Below are the code and all the weights of a small trained network. Each question names an input and a target symbol and asks about switching units off, where a switched-off unit gives its printed mean instead of its output.

import numpy as np


def w(rows, s, z=0):
    codes = np.array(rows[::2]) - 128.0
    scale = np.full(codes.shape[1], s)
    scale[-1] = z or s
    return codes * scale


def norm(h):
    return h / np.sqrt((h * h).mean(-1, keepdims=True) + 1e-5)


def f(y):
    return y / 2 * (1 + np.tanh(0.7978845608 * (y + 0.044715 * y**3)))


def softmax(a):
    e = np.exp(a - a.max(-1, keepdims=True))
    return e / e.sum(-1, keepdims=True)


def log_softmax(a):
    a = a - a.max(-1, keepdims=True)
    return a - np.log(np.exp(a).sum(-1, keepdims=True))


def net(x, mask):
    ids = ['ΔΣΦΨαεζημξπτω'.index(c) for c in x.split()]
    T = len(ids)
    res = E[ids] + P[:T]
    r = norm(res)
    for j in range(2):
        rows = slice(3 * j, 3 * j + 3)
        q, k, v = (r @ M[0][rows].T for M in (Q, K, V))
        z = softmax(np.where(np.tri(T) > 0, q @ k.T / 3**0.5, -1e9)) @ v
        o = O[0][rows]
        res = res + np.where(mask[j], z, o[:, -1]) @ o[:, :-1]
    y = f(norm(res) @ A[0][:, :-1].T + A[0][:, -1])
    res = res + np.where(mask[2:18], y, B[0][:, -1]) @ B[0][:, :-1]
    return log_softmax(norm(res)[-1] @ U[:, :-1].T + U[:, -1])


Q, K, V, O, A, B = {}, {}, {}, {}, {}, {}
E = w([
[129,159,85,133],'Δ',
[122,153,100,118],'Σ',
[164,157,120,134],'Φ',
[122,162,108,132],'Ψ',
[95,103,163,153],'α',
[140,148,97,117],'ε',
[152,171,122,136],'ζ',
[94,131,205,139],'η',
[138,166,101,123],'μ',
[144,162,112,115],'ξ',
[153,66,102,254],'π',
[101,92,135,129],'τ',
[147,141,91,135],'ω',
],0.023)
P = w([
[113,84,182,100],'0',
[100,169,97,251],'1',
[99,173,91,254],'2',
[95,159,84,250],'3',
[85,156,85,252],'4',
[94,137,72,249],'5',
[89,136,69,243],'6',
[102,135,58,234],'7',
],0.0081)
Q[0] = w([
[174,211,72,155],'h1',
[92,31,142,183],'h1',
[125,241,114,163],'h1',
[168,6,187,106],'h2',
[145,121,85,161],'h2',
[138,120,184,130],'h2',
],0.014)
K[0] = w([
[145,167,133,34],'h1',
[137,119,131,168],'h1',
[140,118,169,2],'h1',
[106,133,114,216],'h2',
[127,102,132,121],'h2',
[99,158,126,127],'h2',
],0.019)
V[0] = w([
[6,214,158,15],'h1',
[44,211,115,148],'h1',
[153,180,170,164],'h1',
[57,141,80,130],'h2',
[69,144,122,147],'h2',
[87,83,113,232],'h2',
],0.016)
O[0] = w([
[143,96,135,11,7],'h1',
[97,194,176,35,204],'h1',
[161,236,177,114,239],'h1',
[51,107,143,88,95],'h2',
[79,104,124,38,88],'h2',
[45,220,168,106,40],'h2',
],0.011,0.0017)
A[0] = w([
[146,138,251,189,198],'n1',
[86,131,40,134,217],'n2',
[199,162,122,159,130],'n3',
[158,78,74,183,185],'n4',
[95,87,217,147,129],'n5',
[160,131,76,48,54],'n6',
[104,144,123,111,84],'n7',
[39,80,127,204,107],'n8',
[134,210,74,123,148],'n9',
[62,71,216,150,137],'n10',
[70,192,195,162,185],'n11',
[105,94,196,186,107],'n12',
[132,143,98,68,69],'n13',
[125,126,194,32,206],'n14',
[93,137,169,30,254],'n15',
[81,76,117,70,159],'n16',
],0.014,0.0063)
B[0] = w([
[62,53,97,127,210],'n1',
[168,91,219,89,224],'n2',
[80,163,105,9,191],'n3',
[95,122,206,111,237],'n4',
[155,112,26,229,145],'n5',
[130,206,47,154,159],'n6',
[170,148,110,142,130],'n7',
[23,110,86,116,224],'n8',
[208,121,223,81,192],'n9',
[185,144,59,228,168],'n10',
[159,63,129,182,245],'n11',
[140,97,58,194,155],'n12',
[163,166,72,172,141],'n13',
[94,108,95,192,218],'n14',
[95,131,113,208,254],'n15',
[116,144,188,164,174],'n16',
],0.011,0.0082)
U = w([
[53,173,117,79,201],'Δ',
[143,147,28,129,115],'Σ',
[169,97,108,108,173],'Φ',
[95,219,212,157,80],'Ψ',
[140,234,91,166,73],'α',
[47,176,106,155,143],'ε',
[103,55,108,218,111],'ζ',
[151,120,252,158,56],'η',
[69,76,206,88,122],'μ',
[80,76,67,80,122],'ξ',
[156,37,152,118,111],'π',
[161,189,161,87,254],'τ',
[230,139,151,210,18],'ω',
],0.014,0.0049)

Each question gives the input, a string of symbols that net reads in full, and the target symbol t.
The units are the heads (3 rows each of Q, K, V and O) and the neurons (one row each of A and B). Each row of codes is followed by its name. A weight is (code - 128) times the scale printed after its matrix; where a second scale follows, it is the last column's (O, A, B and U).
mask holds one flag per unit, heads first, then neurons. A switched-off unit (its flag False) gives its mean, the last column of its rows in O or B, instead of its output. The means were averaged over made-up inputs and are rounded, as every weight is.
A unit's drop is (log p(t) with every unit on - log p(t) with that unit switched off) / (log p(t) with every unit on - log p(t) with every unit switched off).
most important unit: the unit with the biggest drop
heads that matter: for each layer, one digit per head in row order, 1 if its drop is at least 0.15 and else 0, layers parted by /
drop when u is switched off: that unit's drop, to one decimal
input Φ ξ π ε ω Φ, target ω: heads that matter	11
input Φ ζ ω ζ Φ Φ ζ ζ, target ω: heads that matter	11
input η ε Ψ, target α: heads that matter	10
input Φ ξ Σ, target ω: most important unit	h2
input Ψ ξ ω Φ ω, target Δ: heads that matter	10
input Σ Σ ξ Ψ ζ ω, target ξ: heads that matter	11
input ζ Φ ω τ Δ ω, target τ: heads that matter	10
input α ε ε ζ, target η: heads that matter	01
input ε Δ ε ω ζ Δ ξ ω, target π: heads that matter	01
input Φ Φ ω Σ η ξ, target ω: heads that matter	11
input ε Φ ε Δ, target π: heads that matter	01
input τ η ξ, target μ: heads that matter	10
input ε ζ Δ τ ε Σ Φ, target π: drop when h2 is switched off	0.3
input α Ψ α ζ Δ, target η: drop when n11 is switched off	0.1
input μ ω Ψ ζ ε π Ψ, target Σ: most important unit	h1
input τ Ψ Ψ Σ Ψ Σ Σ Σ, target μ: drop when n2 is switched off	0.2
